Below is a small trained network, with its code and all its weights. Each question gives an input and a target symbol and asks what happens when units are switched off, that is, made to give their printed mean instead of their output.

import numpy as np


def w(rows, s, z=0):
    codes = np.array(rows[::2]) - 128.0
    scale = np.full(codes.shape[1], s)
    scale[-1] = z or s
    return codes * scale


def f(y):
    return np.maximum(y, 0)


def softmax(a):
    e = np.exp(a - a.max(-1, keepdims=True))
    return e / e.sum(-1, keepdims=True)


def log_softmax(a):
    a = a - a.max(-1, keepdims=True)
    return a - np.log(np.exp(a).sum(-1, keepdims=True))


def net(x, mask):
    ids = ['ΠΩβεζηθψ'.index(c) for c in x.split()]
    T = len(ids)
    res = E[ids] + P[:T]
    r = res
    for j in range(3):
        rows = slice(3 * j, 3 * j + 3)
        q, k, v = (r @ M[0][rows].T for M in (Q, K, V))
        z = softmax(np.where(np.tri(T) > 0, q @ k.T / 3**0.5, -1e9)) @ v
        o = O[0][rows]
        res = res + np.where(mask[j], z, o[:, -1]) @ o[:, :-1]
    y = f(res @ A[0][:, :-1].T + A[0][:, -1])
    res = res + np.where(mask[3:15], y, B[0][:, -1]) @ B[0][:, :-1]
    return log_softmax(res[-1] @ U[:, :-1].T + U[:, -1])


Q, K, V, O, A, B = {}, {}, {}, {}, {}, {}
E = w([
[117,60,67,95,46,170,38,41],'Π',
[170,94,193,39,35,185,120,148],'Ω',
[174,66,205,144,50,177,82,38],'β',
[183,68,60,31,85,235,88,132],'ε',
[197,146,253,133,145,177,175,95],'ζ',
[100,107,120,113,218,169,41,66],'η',
[180,189,122,43,206,212,179,165],'θ',
[36,232,209,68,192,89,123,56],'ψ',
],0.0064)
P = w([
[88,125,108,225,97,197,158,183],'0',
[54,254,129,199,87,219,25,175],'1',
[90,88,149,143,97,209,179,140],'2',
[94,221,151,141,118,216,9,119],'3',
[124,74,170,104,112,185,161,122],'4',
[122,213,163,110,141,190,7,93],'5',
[154,62,174,81,131,156,160,104],'6',
[155,206,171,84,161,167,6,82],'7',
[179,54,182,63,150,124,161,87],'8',
[177,203,169,65,186,135,13,67],'9',
[205,36,179,42,157,91,163,61],'10',
[191,194,184,41,199,96,31,43],'11',
[242,44,212,42,176,96,141,59],'12',
],0.0072)
Q[0] = w([
[154,28,164,56,116,146,121,45],'h1',
[203,39,203,56,151,223,130,55],'h1',
[161,36,172,82,145,187,139,58],'h1',
[180,199,168,85,135,156,8,87],'h2',
[188,57,193,55,155,239,131,56],'h2',
[74,75,84,201,99,33,234,204],'h2',
[116,211,94,151,161,91,63,127],'h3',
[212,90,243,12,138,246,20,2],'h3',
[175,173,171,60,170,206,11,51],'h3',
],0.0086)
K[0] = w([
[206,117,195,69,169,75,165,100],'h1',
[150,152,183,58,184,57,140,92],'h1',
[173,149,183,58,196,64,167,101],'h1',
[211,11,114,2,131,63,169,63],'h2',
[143,141,171,58,241,52,112,66],'h2',
[72,205,98,242,71,225,93,196],'h2',
[111,43,171,195,30,85,128,111],'h3',
[220,101,113,18,192,55,152,68],'h3',
[205,54,145,37,156,25,164,62],'h3',
],0.0078)
V[0] = w([
[108,77,146,159,75,97,87,91],'h1',
[1,209,90,98,134,77,64,78],'h1',
[83,38,110,171,84,105,137,116],'h1',
[240,112,182,104,97,171,231,205],'h2',
[86,205,235,124,137,86,231,112],'h2',
[91,196,218,155,214,112,167,65],'h2',
[131,43,208,133,12,91,124,84],'h3',
[176,55,174,188,55,93,50,20],'h3',
[144,148,124,148,219,127,111,75],'h3',
],0.0065)
O[0] = w([
[192,118,102,168,170,95,101,148,87],'h1',
[68,117,111,119,174,45,75,117,78],'h1',
[184,94,128,127,186,118,124,123,8],'h1',
[174,241,26,179,37,81,128,122,250],'h2',
[28,84,82,154,49,52,194,194,111],'h2',
[2,80,127,92,43,143,189,164,149],'h2',
[154,113,138,222,106,111,88,248,203],'h3',
[146,115,156,180,114,191,72,222,178],'h3',
[55,151,168,61,102,210,104,85,132],'h3',
],0.0076,0.0027)
A[0] = w([
[94,146,191,112,165,159,46,134,120],'n1',
[172,205,79,114,130,81,111,74,158],'n2',
[128,154,46,211,48,95,103,255,221],'n3',
[119,173,136,47,83,155,123,31,220],'n4',
[26,35,145,109,130,126,189,196,215],'n5',
[134,193,182,161,178,100,42,169,36],'n6',
[192,140,61,187,95,71,102,162,254],'n7',
[211,142,133,170,159,95,116,134,166],'n8',
[103,122,193,104,144,171,58,110,135],'n9',
[103,74,144,121,85,179,220,101,184],'n10',
[81,78,175,157,89,180,215,160,134],'n11',
[212,18,183,118,236,164,146,178,174],'n12',
],0.0064,0.0023)
B[0] = w([
[152,64,106,97,154,183,195,147,196],'n1',
[103,162,144,167,161,75,78,98,187],'n2',
[106,109,117,169,60,109,203,190,198],'n3',
[113,138,106,103,121,131,144,50,254],'n4',
[76,93,92,100,162,45,45,154,186],'n5',
[206,50,106,129,200,150,167,183,189],'n6',
[94,149,96,192,103,70,147,135,195],'n7',
[125,165,95,172,148,57,62,103,184],'n8',
[141,78,118,93,155,187,193,123,201],'n9',
[166,64,112,75,169,148,131,144,202],'n10',
[172,85,98,93,186,127,63,172,183],'n11',
[69,215,253,162,115,92,47,116,187],'n12',
],0.0079,0.0067)
U = w([
[184,139,81,160,210,78,73,85,4],'Π',
[43,164,131,167,60,104,204,152,139],'Ω',
[119,157,133,184,127,23,101,158,169],'β',
[91,220,176,131,73,68,29,51,199],'ε',
[187,74,77,147,93,186,194,218,79],'ζ',
[150,126,222,112,190,193,94,167,115],'η',
[192,80,86,82,117,226,253,66,166],'θ',
[63,71,70,91,165,63,95,163,124],'ψ',
],0.0069,0.0024)

Each question gives the input, a string of symbols that net reads in full, and the target symbol t.
The units are the heads (3 rows each of Q, K, V and O) and the neurons (one row each of A and B). Each row of codes is followed by its name. A weight is (code - 128) times the scale printed after its matrix; where a second scale follows, it is the last column's (O, A, B and U).
mask holds one flag per unit, heads first, then neurons. A switched-off unit (its flag False) gives its mean, the last column of its rows in O or B, instead of its output. The means were averaged over made-up inputs and are rounded, as every weight is.
A unit's drop is (log p(t) with every unit on - log p(t) with that unit switched off) / (log p(t) with every unit on - log p(t) with every unit switched off).
The circuit of an input: a set's keep is (log p(t) with only the set's units on - log p(t) with every unit switched off) / (log p(t) with every unit on - log p(t) with every unit switched off). Starting from the 12 units with the biggest drops (on a tie, the unit counted first), units are removed one at a time, each time the one whose removal leaves the highest keep (on an exact tie, the one counted first), for as long as the keep stays at least 0.8.
units of the circuit, in order: the units of the circuit, biggest drop first
unit that matters most: the unit with the biggest drop
k most important neurons: the k neurons with the biggest drops, biggest first
heads that matter: for each layer, one digit per head in row order, 1 if its drop is at least 0.15 and else 0, layers parted by /
drop of u: that unit's drop, to one decimal
input Π Ω β Ω ε β, target Π: heads that matter => 010
input θ Π ε η ζ Ω, target Ω: heads that matter => 010
input Π β ψ ε ζ, target ψ: units of the circuit, in order => h2, n5
input η θ β Π η β β θ ε ζ, target Π: heads that matter => 010
input θ β Π θ ε η β β Ω ζ β ζ, target ζ: unit that matters most => h3
input Π ψ η θ, target θ: heads that matter => 011
input ψ ψ ε θ ψ Π β Ω θ β ε ε, target Π: heads that matter => 010
input β ζ θ ζ θ Π ψ ε, target ψ: heads that matter => 010
input θ ζ ζ η β θ η ε Π, target η: units of the circuit, in order => h2, n12, h3
input Π ε β, target ε: units of the circuit, in order => n12, h2, h1, n6
input Ω β Π ψ η Ω ζ ψ, target Ω: units of the circuit, in order => h2, n3, h3
input θ ε β Π ψ Π Ω Ω, target β: units of the circuit, in order => h2, h3, n7
input θ η β β β θ ε ε β Π, target ζ: 2 most important neurons => n3, n6
input Π β ζ η θ η η ε θ η, target ε: 2 most important neurons => n2, n6
input Π Π β ε ε β β β, target ζ: unit that matters most => h3
input ζ ζ ψ Ω β, target ψ: 2 most important neurons => n5, n11
input ζ Π θ ψ θ ψ ψ θ ζ Ω ζ ψ, target Ω: units of the circuit, in order => h2, h3, n3
input ψ θ β η η θ θ η β, target θ: heads that matter => 001
input η Π Π ε β ψ θ ε θ ψ ζ Π ζ, target ζ: heads that matter => 111
input ε Π Π, target ε: 4 most important neurons => n12, n8, n10, n11
input β Π β, target β: most important neuron => n12
input ε ε Ω ψ Ω η, target β: 2 most important neurons => n3, n7
input θ η θ η η, target θ: drop of h2 => -0.1
input Π Π ε, target ε: drop of n12 => 0.7
input Π ψ ε ψ θ θ, target ε: drop of h2 => 0.3
input β β ζ η θ β η θ β θ β ε, target ζ: drop of n2 => 0.0
input Ω θ ψ Π η β Π θ, target η: most important neuron => n12
